Below are the code and all the weights of a small trained network. Each question names an input and a class and asks about switching units off, where a switched-off unit gives its printed mean instead of its output.

import numpy as np


def w(rows, s, z=0):
    codes = np.array(rows[::2]) - 128.0
    scale = np.full(codes.shape[1], s)
    scale[-1] = z or s
    return codes * scale


def f(y):
    return np.maximum(y, 0)


def log_softmax(a):
    a = a - a.max(-1, keepdims=True)
    return a - np.log(np.exp(a).sum(-1, keepdims=True))


def net(x, mask):
    res = np.array(x, float).reshape(1, 4) / 4 @ E
    y = f(res @ A[0][:, :-1].T + A[0][:, -1])
    res = res + np.where(mask, y, B[0][:, -1]) @ B[0][:, :-1]
    return log_softmax(res[-1] @ U[:, :-1].T + U[:, -1])


A, B = {}, {}
E = w([
[152,139,123,208,181,118,81,203,137,93,209,160],'x0',
[106,75,214,69,105,171,96,175,164,109,135,166],'x1',
[220,52,180,146,127,75,133,68,142,248,174,134],'x2',
[111,95,114,100,143,132,140,129,131,108,185,88],'x3',
],0.014)
A[0] = w([
[172,101,67,213,197,83,146,39,97,170,134,115,131],'neuron 0',
[198,98,113,202,170,99,82,132,147,166,197,169,95],'neuron 1',
[102,214,50,175,132,121,254,125,62,100,124,83,217],'neuron 2',
[200,144,141,243,237,65,37,201,179,66,185,130,168],'neuron 3',
[77,216,15,182,120,70,138,119,101,80,101,61,232],'neuron 4',
[157,56,111,93,106,136,212,106,102,140,98,95,193],'neuron 5',
[140,86,107,158,99,59,252,41,73,205,103,114,254],'neuron 6',
[165,157,95,132,154,192,36,255,178,94,145,172,150],'neuron 7',
[98,131,158,73,64,179,118,131,154,64,84,125,183],'neuron 8',
[114,105,159,73,92,167,133,100,176,126,62,99,168],'neuron 9',
[136,11,231,115,101,59,140,109,139,170,161,197,42],'neuron 10',
],0.0079,0.0035)
B[0] = w([
[193,143,106,51,159,181,170,106,79,92,123,32,209],'neuron 0',
[119,128,151,102,164,171,77,44,121,117,98,85,214],'neuron 1',
[106,134,170,185,85,82,147,128,179,188,142,114,220],'neuron 2',
[111,64,133,126,195,182,50,128,37,122,160,96,249],'neuron 3',
[66,113,230,144,100,65,64,102,118,155,145,91,233],'neuron 4',
[123,215,158,126,107,133,170,142,174,179,156,148,185],'neuron 5',
[169,239,130,83,147,69,184,155,94,139,131,148,233],'neuron 6',
[100,77,73,78,210,88,134,186,88,109,144,147,221],'neuron 7',
[126,200,143,76,152,246,119,141,148,75,61,81,204],'neuron 8',
[129,208,147,111,123,115,96,100,108,101,117,79,190],'neuron 9',
[129,135,178,197,132,75,96,119,154,187,140,163,231],'neuron 10',
],0.011,0.017)
U = w([
[100,173,213,151,29,74,142,82,254,161,151,153,255],'0',
[196,150,121,63,137,238,101,75,107,64,115,33,98],'1',
[102,81,173,218,149,69,49,95,104,150,198,136,69],'2',
[78,66,54,111,157,182,146,190,122,27,154,221,112],'3',
[211,168,38,107,121,66,250,100,114,113,152,126,158],'4',
],0.0093,0.0016)

Each question gives the input, the list of numbers given to net, and the class t.
The units are the neurons (one row each of A and B). Each row of codes is followed by its name. A weight is (code - 128) times the scale printed after its matrix; where a second scale follows, it is the last column's (A, B and U).
mask holds one flag per neuron, in row order. A switched-off neuron (its flag False) gives its mean, the last column of its row in B, instead of its output. The means were averaged over made-up inputs and are rounded, as every weight is.
A unit's drop is (log p(t) with every unit on - log p(t) with that unit switched off) / (log p(t) with every unit on - log p(t) with every unit switched off).
The circuit of an input: a set's keep is (log p(t) with only the set's units on - log p(t) with every unit switched off) / (log p(t) with every unit on - log p(t) with every unit switched off). Starting from all 11 units, units are removed one at a time, each time the one whose removal leaves the highest keep (on an exact tie, the one counted first), for as long as the keep stays at least 0.8.
circuit, biggest first: the units of the circuit, biggest drop first
most important unit: the unit with the biggest drop
k most important neurons: the k neurons with the biggest drops, biggest first
drop when u is switched off: that unit's drop, to one decimal
input [-8,-1,4,2], class 4: circuit, biggest first : neuron 6
input [-2,-5,1,-7], class 4: 2 most important neurons : neuron 0; neuron 6
input [-6,0,7,-8], class 4: 4 most important neurons : neuron 6; neuron 4; neuron 0; neuron 2
input [-7,5,1,2], class 0: 2 most important neurons : neuron 3; neuron 0
input [5,0,-6,2], class 2: 2 most important neurons : neuron 4; neuron 2
input [2,0,-5,4], class 2: 2 most important neurons : neuron 4; neuron 0
input [-2,3,1,-4], class 0: 4 most important neurons : neuron 3; neuron 0; neuron 1; neuron 7
input [8,2,0,-8], class 3: 2 most important neurons : neuron 7; neuron 4
input [-1,1,3,8], class 0: 2 most important neurons : neuron 3; neuron 7
input [4,-2,1,-6], class 1: 2 most important neurons : neuron 10; neuron 0
input [7,-8,1,-7], class 1: 3 most important neurons : neuron 0; neuron 10; neuron 1
input [2,8,-1,-8], class 3: drop when neuron 0 is switched off : 0.1
input [5,-7,4,6], class 1: drop when neuron 0 is switched off : 0.6
input [-7,-1,6,0], class 4: drop when neuron 6 is switched off : 0.5
input [-8,7,2,7], class 0: most important unit : neuron 10
